In the rows, zero is written as 128.
Here are made-up nodes, facts about them, and rows of numbers that follow some of those facts. Name the node behind each unnamed row.

Known rows:
rudris: [132 136 124 114 123 125 138 121 145 120 137 113 108 130 143 129 131 152
 112 134 125 147 110 124 148 128 128 109 116]
fotrin: [128 146 137 110 115 137 119 133 128 106 112 118 103 148 147 122 135 149
 107 122 130 135 238 124 138  99 124 131 132]
klaklom: [136 153 119 119 124 130 119 125 142 115 144 120 103 144 148 124 128 138
 112 125 130 138 137 132 146 137 129 109 137]
rebitrar: [130 140 121 115 123 126 139 122 143 120 136 115 107 130 143 127 130 153
 112 135 126 146 116 122 147 131 130 108 117]
klagrame: [135 135 127 120 128 127 148 123 139 124 139 111 111 132 141 127 130 142
 113 131 130 150 100 124 141 136 129 109 122]
fogrok: [120 136 132 102 123 122 139 119 135 131 144 121 112 131 152 127 129 135
 114 132 121 164  72 125 151 142 136 110 124]
gegrek: [129 136 124 117 124 131 165 123 138 122 148 112 117 133 145 124 132 140
 111 131 131 140 115 125 136 129 126 109 132]
kistek: [149 142 132 128 130 137 123 121 143 114 150 123 109 143 153 123 129 154
 109 123 130 140 182 130 157 133 133 111 134]
lemu: [123 134 131 105 125 120 159 121 132 117 144 117 106 135 152 122 127 147
 112 134 132 162  60 126 150 136 137 115 116]
stefo: [123 144 126 123 131 132  95 124 148 121 120 101  97 151 157 127 131 145
 116 119 130 115  93 131 157 139 130 114 134]
skekom: [131 132 128 117 124 129 160 123 139 122 148 111 117 132 147 125 132 141
 111 131 129 140 112 126 137 128 126 110 130]
sizus: [142 143 126 120 123 126 114 125 144 112 140 115 101 143 150 127 128 145
 111 125 129 141 128 132 147 131 127 114 129]
grose: [111 143 131 101 116 138 121 126 128 118 106 120 111 134 135 128 133 142
 113 131 120 148 220 114 149  99 125 121 120]
trevudrol: [134 131 128 118 125 127 159 123 136 119 140 111 111 132 145 123 130 144
 112 131 134 143 108 124 138 129 128 112 127]
sigi: [149 141 121 117 130 122  68 132 118  97 158 104  98 129 160 118 127 139
 110 129 110 141 172 131 149 139 130 112 145]
fladrin: [136 131 120 114 132 122 102 130 114 104 159 100 108 118 152 117 128 143
 112 136 111 147 147 124 146 136 131 109 134]
lako: [131 133 127 116 126 127 145 122 139 121 138 112 111 131 143 125 129 143
 113 131 129 145 112 124 144 130 128 110 125]
fosek: [136 139 116 125 123 119  75 135 114  94 151 101  98 137 165 121 129 139
 117 139 108 134 156 132 150 154 130 117 158]

How the nodes are related:
baklan Θ nozis; bedan Θ ravam; brobe Θ dostim; brobe Θ fogrok; dadir Θ gruze; dadir Θ ziklogre; difek Θ rebitrar; dokik Θ vuraskan
dopleful Θ grepiplam; feflibil Θ mivim; fefogak Θ sistun; fefogak Θ valu; flebrok Θ klaklom; flutan Θ drubem; fomak Θ stefo; fomak Θ stuzes
fomak Θ nustaklik; fomak Θ nustu; fotrin Θ grose; fotrin Θ lavel; fusu Θ stimi; gastubus Θ pladrur; gegrek Θ zabres; geza Θ nustu
gibi Θ feflibil; gibi Θ stimi; gifol Θ tresta; grenes Θ fibris; grepiplam Θ stalir; grevo Θ nazul; grevo Θ driti; guso Θ nules
guval Θ nubrel; kasekli Θ gezoplel; klaklom Θ flebrok; klefur Θ refegram; klibem Θ loflik; klibem Θ zustutrin; klumel Θ vestan; komul Θ redromus
lavel Θ fefogak; lemu Θ fogrok; loflik Θ megik; lumetus Θ redromus; megik Θ loflik; nazul Θ grevo; negifi Θ fluga; negifi Θ klaklom
nerolin Θ grose; pigri Θ gruze; pigri Θ plozun; pigri Θ dadir; redromus Θ lumetus; redromus Θ salu; refegram Θ lemu; refegram Θ brobe
robrek Θ fusu; robrek Θ feflibil; rolek Θ zaklupas; ronis Θ ravam; salu Θ redromus; satostur Θ triplik; satostur Θ stabral; seploster Θ fluga
sibas Θ brusa; sistun Θ lavel; skekom Θ kliskos; stabral Θ brokleplom; stabral Θ triplik; stabral Θ satostur; stefo Θ geza; stetrekun Θ stuzes
stetrekun Θ nustaklik; teplam Θ rigro; teplam Θ tregru; tese Θ gastubus; tese Θ flutan; trevudrol Θ stirim; triplik Θ brokleplom; triplik Θ satostur
tusesol Θ zaklupas; valu Θ sistun; valu Θ fefogak; vodron Θ skikletrak; vukil Θ valu; vuraskan Θ felo; vuzuvis Θ vodron; zabres Θ rudris
ziklogre Θ pigri; zustutrin Θ gezor; dadir χ redromus; difek χ stefo; dobrur χ driti; dranu χ tofin; drastapan χ pudan; driti χ zabres
feflibil χ drastapan; fefogak χ skubre; felo χ saplebu; fibris χ visedro; fomak χ zustutrin; fosek χ difek; fotrin χ putrur; fusu χ dostim
geza χ stalir; gezor χ bretek; gibi χ flutan; gifemar χ tusesol; gokar χ bedan; gregas χ dadir; grenes χ tregru; grevo χ dobrur
grivum χ gregas; guso χ stetrekun; guval χ robrek; kastur χ rigro; keza χ pleflobril; kistek χ guval; klaklom χ voru; kleflum χ stavi
klefur χ mogrom; klibem χ netoplir; kluskil χ begrera; kuvek χ kluskil; lale χ pladrur; ligrin χ kasekli; lumetus χ stuzes; mevim χ gezoplel
mivim χ kastur; mogrom χ trelan; negifi χ fotrin; nerolin χ grivum; netoplir χ gudrokle; nozis χ gibi; nubrel χ gifemar; nugan χ ziklogre
petur χ bidi; pigri χ mivim; plusto χ lako; pofi χ rekles; pudan χ fladrin; putrur χ triplik; ravam χ pofi; redromus χ fosek
rigro χ plipor; robrek χ fibris; ronis χ vason; sibas χ fluga; sigi χ pigri; sistun χ nustaklik; sizus χ stetroklem; skeskol χ ligrin
skikletrak χ kleflum; skubre χ feflibil; stabral χ stustor; stakle χ vuraskan; stavi χ stistam; stefo χ gifol; stetrekun χ tredem; stirim χ zutre
stistam χ trevudrol; stustor χ nules; teplam χ mevim; tofin χ trenerel; trefleklur χ sistun; tregru χ gokar; trelan χ plusto; trenerel χ rolek
triplik χ salu; tusesol χ dranu; valu χ grobin; vason χ kistek; voru χ skaguvol; vuraskan χ fusu; zutre χ zaklor; baklan α voru
bedan α petur; begrera α gimalor; brobe α fladrin; brokleplom α fosek; brusa α nugan; dadir α ratil; difek α grivum; dobrur α flabroklem
dokik α sagil; dopleful α voru; dostim α fladrin; driti α tredem; drubem α rotruk; drustur α voru; feflibil α brivem; fefogak α gokar
felo α sagil; fibris α brugis; flebrok α trenerel; floren α plusto; fluga α trenerel; flutan α rotruk; fogrok α fladrin; fomak α zaklor
fotrin α gokar; fusu α brivem; gastubus α rotruk; gegrek α dranu; geza α zaklor; gezoplel α fladrin; gezor α plusto; gibi α brivem
gifemar α nugan; gifol α gudrokle; gregas α gokar; grenes α brugis; grepiplam α voru; grevo α tredem; grobin α plusto; grose α gokar
gruze α ratil; guso α gudrokle; guval α flabroklem; kasekli α fladrin; kastur α sigi; keza α flabroklem; kistek α drastapan; klagrame α rotruk
klaklom α trenerel; klefur α fladrin; klibem α plusto; klibustan α stetroklem; kliskos α bidi; klumel α nugan; kluskil α sigi; komul α kleflum
kuvek α dranu; lako α ratil; lavel α gokar; lemu α fladrin; ligrin α brugis; loflik α plusto; lumetus α kleflum; megik α plusto
mevim α plusto; mivim α brivem; mogrom α skeskol; nazul α tredem; negifi α trenerel; nerolin α gokar; netoplir α plusto; nozis α voru
nubrel α flabroklem; nules α gudrokle; nustaklik α zaklor; nustu α zaklor; pigri α ratil; pladrur α rotruk; pleflobril α gimalor; plipor α grivum
plozun α ratil; pofi α gokar; pudan α nugan; putrur α brivem; ravam α petur; rebitrar α grivum; redromus α kleflum; refegram α fladrin
rekles α bretek; rigro α stavi; robrek α brivem; rolek α rotruk; ronis α petur; rudris α dranu; salu α kleflum; saplebu α skeskol
satostur α fosek; seploster α trenerel; sibas α nugan; sistun α gokar; sizus α ligren; skaguvol α flugro; skekom α bidi; skikletrak α sigi
skubre α ligren; stabral α fosek; stakle α sigi; stalir α voru; stefo α zaklor; stetrekun α zaklor; stimi α brivem; stirim α flabroklem
stistam α gudrokle; stustor α brivem; stuzes α zaklor; tatre α flugro; teplam α stavi; tese α rotruk; tofin α lale; trefleklur α grema
tregru α stavi; trelan α voru; tresta α gudrokle; trevudrol α flabroklem; triplik α fosek; tusesol α rotruk; valu α gokar; vason α flugro
vestan α nugan; visedro α nugan; vitra α dranu; vodron α sigi; vukil α gokar; vuraskan α sagil; vuzuvis α sigi; zabres α dranu
zaklupas α rotruk; zatotrem α stetroklem; ziklogre α ratil; zimon α brivem; zustutrin α plusto; zutre α flugro; bedan Ω 645; begrera Ω 6
brobe Ω 380; brusa Ω 83; dadir Ω 633; dobrur Ω 83; dokik Ω 380; dopleful Ω 467; driti Ω 382; drubem Ω 83
drustur Ω 380; fefogak Ω 633; felo Ω 9; fibris Ω 380; flebrok Ω 713; floren Ω 449; fluga Ω 467; flutan Ω 6
fogrok Ω 489; fomak Ω 380; fotrin Ω 380; fusu Ω 385; gastubus Ω 382; gegrek Ω 6; geza Ω 6; gezoplel Ω 467
gezor Ω 633; gibi Ω 306; gifemar Ω 385; gifol Ω 918; gregas Ω 306; grenes Ω 9; grepiplam Ω 306; grobin Ω 9
gruze Ω 385; guso Ω 704; guval Ω 633; kasekli Ω 449; kastur Ω 104; keza Ω 489; kistek Ω 633; klagrame Ω 467
klaklom Ω 382; klefur Ω 9; klibem Ω 489; klibustan Ω 489; klumel Ω 382; kluskil Ω 704; komul Ω 489; kuvek Ω 306
lemu Ω 704; ligrin Ω 704; loflik Ω 6; lumetus Ω 83; megik Ω 704; mogrom Ω 473; negifi Ω 918; nerolin Ω 6
netoplir Ω 306; nozis Ω 385; nules Ω 489; nustaklik Ω 449; nustu Ω 385; pigri Ω 9; plipor Ω 380; plozun Ω 918
pofi Ω 473; putrur Ω 918; ravam Ω 380; rebitrar Ω 449; redromus Ω 6; refegram Ω 918; rekles Ω 104; rigro Ω 380
robrek Ω 467; rolek Ω 918; rudris Ω 380; saplebu Ω 6; satostur Ω 6; seploster Ω 380; sibas Ω 918; sistun Ω 918
sizus Ω 918; skaguvol Ω 83; skekom Ω 83; skubre Ω 645; stabral Ω 467; stakle Ω 918; stalir Ω 918; stefo Ω 713
stetrekun Ω 306; stimi Ω 6; stirim Ω 380; stistam Ω 104; stustor Ω 645; stuzes Ω 704; tatre Ω 489; tofin Ω 489
trefleklur Ω 9; tregru Ω 467; trelan Ω 104; tresta Ω 380; valu Ω 449; vason Ω 449; visedro Ω 6; vitra Ω 385
vodron Ω 633; vukil Ω 83; vuraskan Ω 713; zabres Ω 9; zaklupas Ω 645; zatotrem Ω 449; zimon Ω 83; zustutrin Ω 382

Name these rows:
No name comes twice in this set of rows, the named rows included.
[141 139 118 122 127 121  68 133 116  95 155 103  99 134 162 120 128 137
 114 135 109 136 168 132 150 147 130 116 152] : grivum
[136 156 117 117 123 130 108 124 143 117 143 121 102 143 147 126 128 138
 112 125 127 140 144 131 150 136 129 108 135] : driti
[128 134 134 116 111 134 108 122 136 104 111 119 100 149 164 129 130 122
 117 130 124 126 153 122 147 118 123 125 157] : gregas
[131 138 124 113 125 126 129 120 142 123 136 115 109 130 140 130 129 144
 114 132 123 151 114 123 150 131 128 106 120] : brokleplom
[113 137 135 104 115 141 152 129 123 116 119 116 119 137 140 123 137 140
 109 129 125 140 219 116 135  95 121 124 130] : vukil
[111 142 133 103 117 138 129 129 124 118 108 118 112 136 133 125 134 145
 112 130 123 147 225 115 145 100 124 123 121] : lavel
[135 134 124 117 127 125 163 125 140 118 143 109 111 134 142 125 130 147
 110 130 135 148  81 125 135 130 127 112 118] : rolek
[131 134 126 115 124 129 151 122 141 124 146 113 117 132 145 128 132 141
 111 131 125 143 113 126 141 129 126 109 128] : skaguvol
[131 148 118 127 116 125 124 127 141 113 137 116 102 150 155 129 131 142
 117 136 129 133 120 134 145 150 129 116 147] : dadir
[131 136 124 120 125 125 164 123 138 117 140 111 109 132 146 122 131 155
 111 132 135 141 106 124 138 131 130 111 122] : kasekli
[145 151 124 107 122 122  96 127 142 119 135 114  97 138 146 127 127 125
 110 116 127 142 102 132 131 128 123 111 134] : tofin
[127 146 117 118 128 131 157 124 138 122 146 115 113 134 140 124 130 139
 113 133 132 147 105 124 141 138 131 106 126] : gastubus
[145 144 127 119 124 125  95 124 143 118 134 118 100 140 149 129 127 140
 112 124 124 143 139 131 149 135 128 111 132] : tregru

The same nodes again, as new rows of numbers:
Some nodes and their rows:
klagrame: [151 132 133 110 133 139 120 132 143 160 144 100 123 123 114 140 156 115
 127 111 113 131 119 133 119 111 117 115 121 113 137 126 114 152 129]
fefogak: [139  79 157 127 124 139 117 149 188 176 133  99  61 101 121 167 177 130
 177 150 116 159 127 137 145 121 110 103 111 212 151 104  88 129  99]
satostur: [149 131 128 116 130 139 118 132 139 162 138  98 125 125 117 151 155 122
 129 112 106 135 127 137 110 116 111 115 117 119 132 125 107 159 133]
grema: [145 132 100 111 122 137 105  80 171 164 150 103 145 159 129 134 161 119
 112 146 102 118 118 144  89 106 131 118 102 148 138 120 116 112  82]
pofi: [143  87 128 124 123 126 108 134 143 183 120  92 114 116 117 162 181 129
 156 135 150 145 118 145 115 136  99 105 105 167 130 136  95 184 121]
zaklor: [146 132 102 109 122 138 107  78 169 163 150 103 143 157 128 135 161 117
 112 140 100 119 116 143  93 107 130 118 105 145 137 119 115 113  84]
vuzuvis: [151 122 126 106 132 141 119 116 144 157 134  99 131 132 133 134 163 113
 130 115 112 134 124 136 121 122 114 110 122 115 140 116 123 157 107]
gruze: [149 129 116 127 134 140 111 155 144 165 134  96 123 134  45 156 156 116
 134 115 101 132  91 127  89 119 112 114 124 113 125 128 104 118 139]
trelan: [146  86 147 105 126 132 119 118 148 186 151 102 123 138 106 154 171 117
 141 115 143 134  90 137 133 115 128 105 115 151 128 128 106 162 138]
sibas: [149  90 135 104 126 133 118 101 128 178 141  96 129 142 116 154 169 112
 142 111 129 138 104 140 136 119 121 104 115 166 132 128 110 172 128]
trevudrol: [152 124 125 107 131 141 118 118 146 158 136  99 134 133 131 135 162 113
 130 116 111 134 124 135 122 122 113 110 121 116 142 115 123 157 105]
grenes: [148  94 129 110 123 132 118  95 112 179 140  92 126 135 121 169 162 115
 145 106 121 142 116 143 133 113 114 108 108 180 129 135  99 190 141]
loflik: [147 129 128 113 123 142 119 120 148 153 131 109 156 159  98 166 157 117
 131  94  97 142 104 136  99 114 103 115 116  96 127 101 101 160 138]
robrek: [147  41 136 100 134 140 118 136  70 182 159  94 112  87 247 150 157 111
 110 120 168 130  88 130 137  86 119 103 106 174 117 144 142 161 120]
klaklom: [147 105 136  98 123 130 110 121 139 175 142  99 112 126  97 162 164 114
 151 115 139 133  74 140 129 114 120 108 103 158 131 133 104 165 150]
gokar: [135  85 107 118 115 121  91 108 196 188 121  96 115 121 150 143 195 140
 151 184 159 131 121 157  92 143 112 104  85 188 133 127  97 146  61]
kistek: [141  42 137 103 134 146 122 149 118 170 161  99 134 121 150 159 159 127
 127 115 129 135  76 138 121 108 120  97 102 172 126 121  97 151 139]
flutan: [151 134 128 115 132 140 121 131 132 164 142  97 122 119 106 149 152 120
 127 108 104 133 125 135 112 113 114 116 120 120 132 132 110 158 136]

Rows to name:
No name comes twice in this set of rows, the named rows included.
[151 131 128 112 136 139 114 145 152 164 141 100 123 130  75 138 158 112
 130 117 117 126  90 128 107 118 120 113 124 105 135 125 117 125 131] : pladrur
[150 122 117 121 133 141 117 126 133 160 133  93 129 141  92 150 156 117
 131 112  95 137 124 134 110 121 109 112 123 131 132 125 112 146 122] : vitra
[146  96 129 113 124 131 115 111 118 179 142  94 122 136  96 171 163 116
 145 110 125 139 101 141 125 113 115 109 108 174 128 139  95 171 148] : trefleklur
[146  90 137  99 120 136 114  96 148 171 134 110 157 181  86 164 174 104
 149  98 133 142  60 134 125 116 115 103 113 132 131 103 106 154 130] : mevim
[146 102 128 116 125 130 112 126 126 180 144  95 120 138  72 172 161 118
 145 111 125 137  86 137 116 111 115 110 108 167 126 141  92 158 158] : felo
[150 128 127 114 129 140 123 116 130 159 137  97 130 125 141 148 156 121
 126 110 101 139 143 140 118 117 109 114 119 128 136 123 111 177 124] : gegrek
[141  33 137  99 135 146 126 140 109 166 160  98 142 117 180 154 157 127
 123 111 126 138  87 140 129 109 118  95 100 177 127 120 100 168 133] : guval
[149 120 112 103 118 110 117  70 142 164 147 110 173 155  82 146 178  99
 145 151 152 128  91 155 101 107 150 119 109 229 124 137  99 111  87] : fosek
[154 111 135  99 126 117 128 109 120 162 133 105 158 135  92 145 178  98
 161 121 158 141  99 146 133 121 131 109 125 193 128 132 108 159 112] : difek
[151  85 127 118 129 129 112 125  83 198 146  87  95 120 131 169 160 106
 130 120 149 130  86 131 129 101 124 110 126 176 106 154 140 135 130] : fusu
[146  92 128 110 122 133 116 103 113 185 141  93 125 134 111 170 162 116
 143 105 122 139 100 139 128 113 114 107 107 173 128 138  99 185 149] : pigri
[152  97 136 107 135 130 115 120 127 186 154  92 110 123  89 137 168 105
 139 122 148 127  89 129 140 110 132 106 118 163 138 153 115 147 140] : stustor
[149  85 131 100 123 135 121  88 121 180 141  95 135 138 137 152 169 112
 143 109 128 139 112 142 142 121 120 103 115 170 133 127 113 189 121] : negifi

